After every row comes roughly how far along a hidden order it lies, from 0 to 15.
[  7   4 -32  -1  -4   3   7  11   3  17   5  -3  29   1  -2  -2  -3   7
 -22  -2  -3] => 0
[ 18 -10 -21   5  -1  -7  -9  14  24   2  -3 -17  12 -14   2  -5  10 -11
   8   2  13] => 8
[ 33  -5  28 -12 -24  27  -7 -10   1 -32  -3  -4   3   1 -10  -7  -7  -7
  10 -14  13] => 2
[  7 -17 -39   2  10 -10  -5  26  24   9  -5  -2  27 -14   6  -7   6 -14
  -4   2   8] => 4
[  4  12  -5  -5   2  -7  -4   4  10  19   6 -16   6   1  -5   6  20   6
  15   5   4] => 12
[ 34 -27 -28 -18  11  -3  -3  -9  15 -10   3  10  30 -15  34 -12 -11  -7
  14  -5  14] => 6
[ 18 -20 -10 -32  11  -2   0  -6  -1 -17   3  14  23   2  16  -5  -5  -3
  30  -5   7] => 6
[ 11 -10 -21 -25  13  -9   3 -12  -1   1   8   7  27   9  17   2  -4  11
  25  -3   2] => 7
[ 29 -16 -19 -18   2   4  -5 -11  11  -7   6   1  25  -7  23  -7 -10   0
   6 -11  10] => 4
[ 13  15 -24  -1 -14  11   2  -6  -2  16   8 -12  22   7 -11  -2  -4  14
 -22  -5  -3] => 0
[ 11  11  -6 -13   9  -2   3  -4  17  24   4  -3   7  -5  18   4  17   4
   0   8  10] => 15
[ 26 -15 -17  -3   8  -7   6 -20  20   9   0  -1  29  -6  26  -8 -10   2
   7  -6  16] => 10
[ -8  13   5   0  -8  -4  -8   9   6   6   1 -23   3  11 -34   9  20   5
  24   3   0] => 9
[ 35 -26 -25  -4  23  -9   8 -10  26   2  -7  13  34 -17  41 -19  -6 -14
   8  -1  23] => 12
[  1   1   5 -15  16  -3  11  -4  11   2  -4  13  20   8   9  -3  14  -8
  16   7  11] => 15
[ 21 -17 -31  -6  25 -13  12 -13  26  11  -1  11  35  -7  43 -13  -1  -4
   4   3  15] => 13
[  8  -3 -12 -29   2   4   3   5  -9 -14   7   8  24  12  -8  -2   1  -1
  14  -2  -5] => 1

[-13  -3 -10  -7  -5  -6  -1  13  15  11   8   9 -22 -45  -2  -4 -16  -2
  -8 -37  16   3  -8  -6  15  -5 -31 -18   3  -7  14  -4   0   2  -2   4
  -5   0  12  -6  -7   2  -1] => 10
[ 13 -10   6  -1   9   6  -2  16   3  -6   5   0   1  13  11  -1 -25  -8
  -9 -12  11   6  -5  -1   8  -8  -5  -8  -4   2 -12   6 -11   2   9  17
  -4 -21   2  -7  -4  -7   6] => 1
[-13 -16 -21 -10  -5 -10   1   7  12   8   8   6 -22 -11   2  -5 -16   2
  -8 -43  12   5 -13  -6  23  -7 -24 -12   4  -7  13  -2  -2   7   0  12
  -6   4   8  -7  -9   8  -1] => 10
[ -3  -5  20   0   7 -22  -4   6 -10  10  -3  25   0   5   8  11   5  -1
  -3   1 -11 -19   6  -3   6 -15 -13   7  -2  -8   3   2 -14  -4  -5  -6
 -24  15   1   0  -8   3 -17] => 8
[ -1 -18  23  10  11  -1   0   8   1  -9  -8  19  -7 -16   0   1   9  -4
  -8   2  11 -33  -8  -5   6  -5   5 -13   1  -8 -13  15 -35  19   5  13
  -7  -3   4  -2  -6   6  -8] => 1
[  5 -20   3   4  14  -5   1   7   2  -9   1   4 -10  -5  10  11   2 -21
  -7  -4  10  -5  -6   1   7 -11  -4  -6   1  -1 -18  12 -20   7   6  -9
  -3 -21   2  -7  -5   1  -4] => 0
[ -9  -7 -13 -12  -5  -3   1   7  11   6   8  -2 -19 -23   1  -5 -17   3
  -6 -40  11  11 -11 -11  18  -4 -20 -17   4  -6  16  -3   1   3  -1 -13
   2   4  -2  -5  -7   3   2] => 11
[  2 -21  32   3  12 -14   5  11 -11   3  -9  23  -4 -19   1   8   4   1
   9   8  -5 -29   0   2   2  -1  -8  12  -2  -5  -4   6  -4   9  -3  -6
 -25  -5   6   3  -7   3  -1] => 4
[ -7   2  16   7  -3 -24  -8  -6   2  21   2  26   4  -8   0  -5   1  -7
 -10  27 -11  10   0  -4  -7   8 -10  20  -2   0  -4  -8 -15   1   3  45
 -21  21   7   0  -8   6  -8] => 15
[ -7  -1  10   5  -4 -25  -5  -6   2  20   2  26   7  -4  -1   0  -1  -7
  -8  32 -16  13   2  -7  -9  11 -18  15  -2   0  -5  -8 -15   0   1   1
 -16  17   4   0  -7   5  -6] => 15
